Below are the code and all the weights of a small trained network. Each question names an input and a class and asks about switching units off, where a switched-off unit gives its printed mean instead of its output.

import numpy as np


def w(rows, s, z=0):
    codes = np.array(rows[::2]) - 128.0
    scale = np.full(codes.shape[1], s)
    scale[-1] = z or s
    return codes * scale


def f(y):
    return y / 2 * (1 + np.tanh(0.7978845608 * (y + 0.044715 * y**3)))


def log_softmax(a):
    a = a - a.max(-1, keepdims=True)
    return a - np.log(np.exp(a).sum(-1, keepdims=True))


def net(x, mask):
    res = np.array(x, float).reshape(1, 4) / 4 @ E
    y = f(res @ A[0][:, :-1].T + A[0][:, -1])
    res = res + np.where(mask, y, B[0][:, -1]) @ B[0][:, :-1]
    return log_softmax(res[-1] @ U[:, :-1].T + U[:, -1])


A, B = {}, {}
E = w([
[216,62,132,53,125,7,231],'x0',
[178,61,65,144,2,156,68],'x1',
[213,171,14,184,200,81,80],'x2',
[47,73,98,222,118,43,187],'x3',
],0.007)
A[0] = w([
[224,126,145,53,135,121,156,118],'n1',
[203,72,108,90,150,85,162,91],'n2',
[183,168,106,133,185,109,80,94],'n3',
[56,55,105,231,143,85,176,130],'n4',
[63,115,128,207,146,120,63,106],'n5',
[147,98,162,63,108,84,175,125],'n6',
[128,108,211,43,96,171,116,124],'n7',
[106,187,144,110,215,123,186,3],'n8',
[153,143,83,165,168,97,99,56],'n9',
[119,166,188,143,216,110,138,83],'n10',
[181,112,82,83,39,165,87,100],'n11',
[102,156,151,131,210,135,170,91],'n12',
[113,163,113,142,148,203,78,43],'n13',
[172,140,86,153,163,118,103,59],'n14',
[123,69,107,198,85,112,115,149],'n15',
[173,79,142,101,141,75,163,38],'n16',
[1,80,185,115,83,120,160,99],'n17',
[179,47,81,164,76,160,74,18],'n18',
[140,175,169,176,126,195,88,18],'n19',
[143,143,141,114,157,188,70,169],'n20',
[55,105,116,186,133,82,106,150],'n21',
[74,109,196,92,86,143,140,68],'n22',
[42,184,138,156,141,167,94,59],'n23',
[135,46,70,159,49,130,129,154],'n24',
[106,167,147,106,195,79,149,204],'n25',
[88,170,111,179,129,185,113,37],'n26',
[151,156,80,186,176,101,126,76],'n27',
[115,153,149,60,139,186,59,231],'n28',
[193,155,136,58,156,207,95,134],'n29',
[85,184,116,174,103,177,101,65],'n30',
[146,122,67,159,185,90,86,49],'n31',
],0.0097,0.0032)
B[0] = w([
[65,58,65,176,115,28,112,223],'n1',
[94,93,85,216,84,69,173,243],'n2',
[181,193,188,190,126,143,62,201],'n3',
[97,128,144,77,209,63,1,255],'n4',
[77,88,111,154,126,68,155,200],'n5',
[105,82,111,198,82,82,116,221],'n6',
[193,177,156,212,136,117,36,213],'n7',
[148,112,206,82,81,150,248,197],'n8',
[193,174,171,177,55,157,60,182],'n9',
[156,104,226,87,128,199,205,200],'n10',
[150,108,235,39,203,182,222,224],'n11',
[137,59,240,63,124,187,213,193],'n12',
[77,83,107,171,78,45,174,201],'n13',
[176,169,170,178,90,121,80,176],'n14',
[127,110,208,95,191,120,151,199],'n15',
[114,102,52,188,29,95,183,208],'n16',
[205,221,158,222,109,119,50,242],'n17',
[155,77,241,108,106,159,181,210],'n18',
[104,92,98,152,64,35,152,189],'n19',
[80,93,103,145,172,71,132,204],'n20',
[82,101,125,103,174,41,84,197],'n21',
[188,215,150,195,42,159,46,192],'n22',
[128,91,130,170,104,102,165,218],'n23',
[91,105,228,86,178,165,190,236],'n24',
[95,108,175,121,178,119,180,219],'n25',
[106,54,125,159,49,104,208,191],'n26',
[187,182,182,173,87,158,52,196],'n27',
[118,96,129,159,179,77,99,231],'n28',
[86,140,165,74,210,8,64,227],'n29',
[118,60,102,192,50,128,207,202],'n30',
[153,185,171,218,64,143,91,194],'n31',
],0.0071,0.0073)
U = w([
[246,231,187,233,35,176,56,116],'0',
[84,63,64,197,42,90,198,48],'1',
[157,100,254,75,136,210,223,91],'2',
[93,128,144,115,210,56,61,184],'3',
[98,124,91,138,242,148,98,209],'4',
[148,221,40,52,100,227,109,1],'5',
[161,200,47,30,118,199,96,1],'6',
],0.0085,0.0061)

Each question gives the input, the list of numbers given to net, and the class t.
The units are the neurons (one row each of A and B). Each row of codes is followed by its name. A weight is (code - 128) times the scale printed after its matrix; where a second scale follows, it is the last column's (A, B and U).
mask holds one flag per neuron, in row order. A switched-off neuron (its flag False) gives its mean, the last column of its row in B, instead of its output. The means were averaged over made-up inputs and are rounded, as every weight is.
A unit's drop is (log p(t) with every unit on - log p(t) with that unit switched off) / (log p(t) with every unit on - log p(t) with every unit switched off).
The circuit of an input: a set's keep is (log p(t) with only the set's units on - log p(t) with every unit switched off) / (log p(t) with every unit on - log p(t) with every unit switched off). Starting from the 12 units with the biggest drops (on a tie, the unit counted first), units are removed one at a time, each time the one whose removal leaves the highest keep (on an exact tie, the one counted first), for as long as the keep stays at least 0.8.
circuit, biggest first: the units of the circuit, biggest drop first
unit that matters most: the unit with the biggest drop
top k neurons: the k neurons with the biggest drops, biggest first
drop when u is switched off: that unit's drop, to one decimal
input [5,0,-5,-7], class 3: unit that matters most => n29
input [-7,8,4,-3], class 2: top 2 neurons => [n11, n18]
input [-6,-7,-3,3], class 2: top 2 neurons => [n12, n10]
input [6,7,1,-1], class 2: top 3 neurons => [n11, n24, n18]
input [-4,-5,-1,3], class 2: circuit, biggest first => [n12, n10]
input [-7,5,-5,-7], class 1: circuit, biggest first => [n13, n19]
input [-7,-8,4,0], class 2: top 3 neurons => [n10, n12, n8]
input [-8,-8,-2,8], class 1: top 3 neurons => [n5, n30, n26]
input [-5,1,-6,1], class 0: top 2 neurons => [n17, n22]
input [3,5,6,8], class 3: top 2 neurons => [n4, n21]
input [-3,-7,-4,5], class 2: top 3 neurons => [n12, n10, n8]
input [8,2,-1,-8], class 1: top 2 neurons => [n2, n16]
input [-8,-4,-7,-4], class 1: top 2 neurons => [n13, n19]
input [-3,-5,-3,-8], class 3: circuit, biggest first => [n29]
input [6,5,-7,-1], class 0: top 3 neurons => [n7, n22, n17]
input [0,2,-2,-1], class 4: drop when n15 is switched off => 0.0
input [2,3,7,7], class 0: drop when n31 is switched off => 0.4
input [6,4,0,-5], class 1: drop when n4 is switched off => 0.3
